Here is a tiny trained network, its code and every weight. The questions are about switching its units off for an input and a class, where a switched-off unit gives its printed mean instead of its output.

import numpy as np


def w(rows, s, z=0):
    codes = np.array(rows[::2]) - 128.0
    scale = np.full(codes.shape[1], s)
    scale[-1] = z or s
    return codes * scale


def f(y):
    return y / 2 * (1 + np.tanh(0.7978845608 * (y + 0.044715 * y**3)))


def log_softmax(a):
    a = a - a.max(-1, keepdims=True)
    return a - np.log(np.exp(a).sum(-1, keepdims=True))


def net(x, mask):
    res = np.array(x, float).reshape(1, 8) / 4 @ E
    y = f(res @ A[0][:, :-1].T + A[0][:, -1])
    res = res + np.where(mask, y, B[0][:, -1]) @ B[0][:, :-1]
    return log_softmax(res[-1] @ U[:, :-1].T + U[:, -1])


A, B = {}, {}
E = w([
[128,127,127,129,127],'x0',
[94,70,138,245,113],'x1',
[127,129,129,129,129],'x2',
[113,124,94,80,1],'x3',
[68,201,6,188,169],'x4',
[87,232,201,165,105],'x5',
[226,155,114,190,100],'x6',
[128,127,127,127,125],'x7',
],0.007)
A[0] = w([
[113,102,136,167,132,65],'neuron 0',
[114,158,57,149,146,144],'neuron 1',
[154,116,168,156,231,2],'neuron 2',
[153,145,143,104,206,103],'neuron 3',
[146,100,187,118,113,91],'neuron 4',
[165,193,127,40,168,18],'neuron 5',
[90,216,205,148,106,46],'neuron 6',
[103,165,157,141,120,45],'neuron 7',
[152,111,186,102,118,130],'neuron 8',
[143,97,163,121,122,106],'neuron 9',
[153,91,202,127,117,51],'neuron 10',
[165,34,51,101,168,35],'neuron 11',
[216,147,120,175,97,67],'neuron 12',
[221,159,115,166,124,84],'neuron 13',
[87,68,156,207,112,63],'neuron 14',
[64,108,136,102,135,46],'neuron 15',
[91,171,67,151,139,8],'neuron 16',
[97,81,140,190,110,35],'neuron 17',
[9,87,160,78,168,55],'neuron 18',
[138,122,154,154,204,56],'neuron 19',
[117,121,116,123,89,61],'neuron 20',
[105,120,93,112,12,17],'neuron 21',
],0.014,0.003)
B[0] = w([
[112,148,136,114,102,146],'neuron 0',
[71,149,99,117,208,237],'neuron 1',
[141,44,134,54,119,209],'neuron 2',
[120,109,136,82,97,184],'neuron 3',
[90,121,91,133,179,185],'neuron 4',
[66,233,126,129,28,224],'neuron 5',
[140,55,196,215,122,238],'neuron 6',
[139,96,140,164,122,151],'neuron 7',
[79,140,82,141,180,198],'neuron 8',
[104,141,113,139,165,159],'neuron 9',
[80,139,94,132,199,194],'neuron 10',
[118,92,208,240,115,254],'neuron 11',
[209,158,123,134,143,212],'neuron 12',
[201,166,114,131,125,213],'neuron 13',
[83,221,133,104,54,202],'neuron 14',
[173,140,129,123,147,159],'neuron 15',
[82,113,89,133,191,210],'neuron 16',
[97,180,121,126,69,174],'neuron 17',
[252,172,102,145,139,227],'neuron 18',
[129,64,122,78,112,186],'neuron 19',
[133,110,153,101,133,143],'neuron 20',
[141,27,143,31,114,239],'neuron 21',
],0.03,0.0068)
U = w([
[65,149,87,146,204,114],'0',
[122,100,232,239,98,77],'1',
[140,73,148,34,84,153],'2',
[89,217,143,122,36,253],'3',
[254,194,113,140,143,30],'4',
],0.0091,0.004)

Each question gives the input, the list of numbers given to net, and the class t.
The units are the neurons (one row each of A and B). Each row of codes is followed by its name. A weight is (code - 128) times the scale printed after its matrix; where a second scale follows, it is the last column's (A, B and U).
mask holds one flag per neuron, in row order. A switched-off neuron (its flag False) gives its mean, the last column of its row in B, instead of its output. The means were averaged over made-up inputs and are rounded, as every weight is.
A unit's drop is (log p(t) with every unit on - log p(t) with that unit switched off) / (log p(t) with every unit on - log p(t) with every unit switched off).
The circuit of an input: a set's keep is (log p(t) with only the set's units on - log p(t) with every unit switched off) / (log p(t) with every unit on - log p(t) with every unit switched off). Starting from the 12 units with the biggest drops (on a tie, the unit counted first), units are removed one at a time, each time the one whose removal leaves the highest keep (on an exact tie, the one counted first), for as long as the keep stays at least 0.8.
units of the circuit, in order: the units of the circuit, biggest drop first
unit that matters most: the unit with the biggest drop
k most important neurons: the k neurons with the biggest drops, biggest first
drop of u: that unit's drop, to one decimal
input [2,5,6,-4,1,2,4,3], class 3: unit that matters most	neuron 14
input [0,-3,8,2,4,-6,5,4], class 1: 2 most important neurons	neuron 11; neuron 18
input [5,-5,-7,0,-2,-2,5,8], class 3: 4 most important neurons	neuron 5; neuron 18; neuron 15; neuron 6
input [3,7,-1,-8,-5,0,-6,-7], class 2: 3 most important neurons	neuron 2; neuron 19; neuron 5
input [-5,4,-3,-1,-8,-4,-8,-1], class 0: 3 most important neurons	neuron 10; neuron 8; neuron 4
input [1,-3,8,5,4,-5,1,5], class 1: 2 most important neurons	neuron 11; neuron 2
input [5,-2,-3,-7,-1,-1,7,-5], class 2: 2 most important neurons	neuron 2; neuron 19
input [-2,-7,-1,0,-8,-6,-8,-3], class 0: 3 most important neurons	neuron 8; neuron 10; neuron 4
input [0,3,-7,8,-2,7,-7,-2], class 2: 2 most important neurons	neuron 21; neuron 11
input [4,8,-8,7,-6,-5,0,-4], class 3: 3 most important neurons	neuron 14; neuron 17; neuron 2
input [-6,-7,6,4,-5,-1,8,0], class 4: 3 most important neurons	neuron 12; neuron 13; neuron 14
input [-7,-1,-5,4,1,-2,3,1], class 2: 2 most important neurons	neuron 18; neuron 21
input [3,-7,6,7,2,2,-8,6], class 4: 3 most important neurons	neuron 18; neuron 15; neuron 2
input [7,7,-8,-7,-2,2,2,2], class 2: 4 most important neurons	neuron 2; neuron 19; neuron 5; neuron 11
input [7,-3,3,5,-2,6,2,-2], class 1: units of the circuit, in order	neuron 6
input [3,6,-1,-6,1,-3,-4,-1], class 2: drop of neuron 5	0.8
input [1,3,-5,2,-4,-6,-8,-6], class 4: drop of neuron 6	0.2
input [2,6,0,7,0,4,-8,-5], class 4: drop of neuron 15	0.4
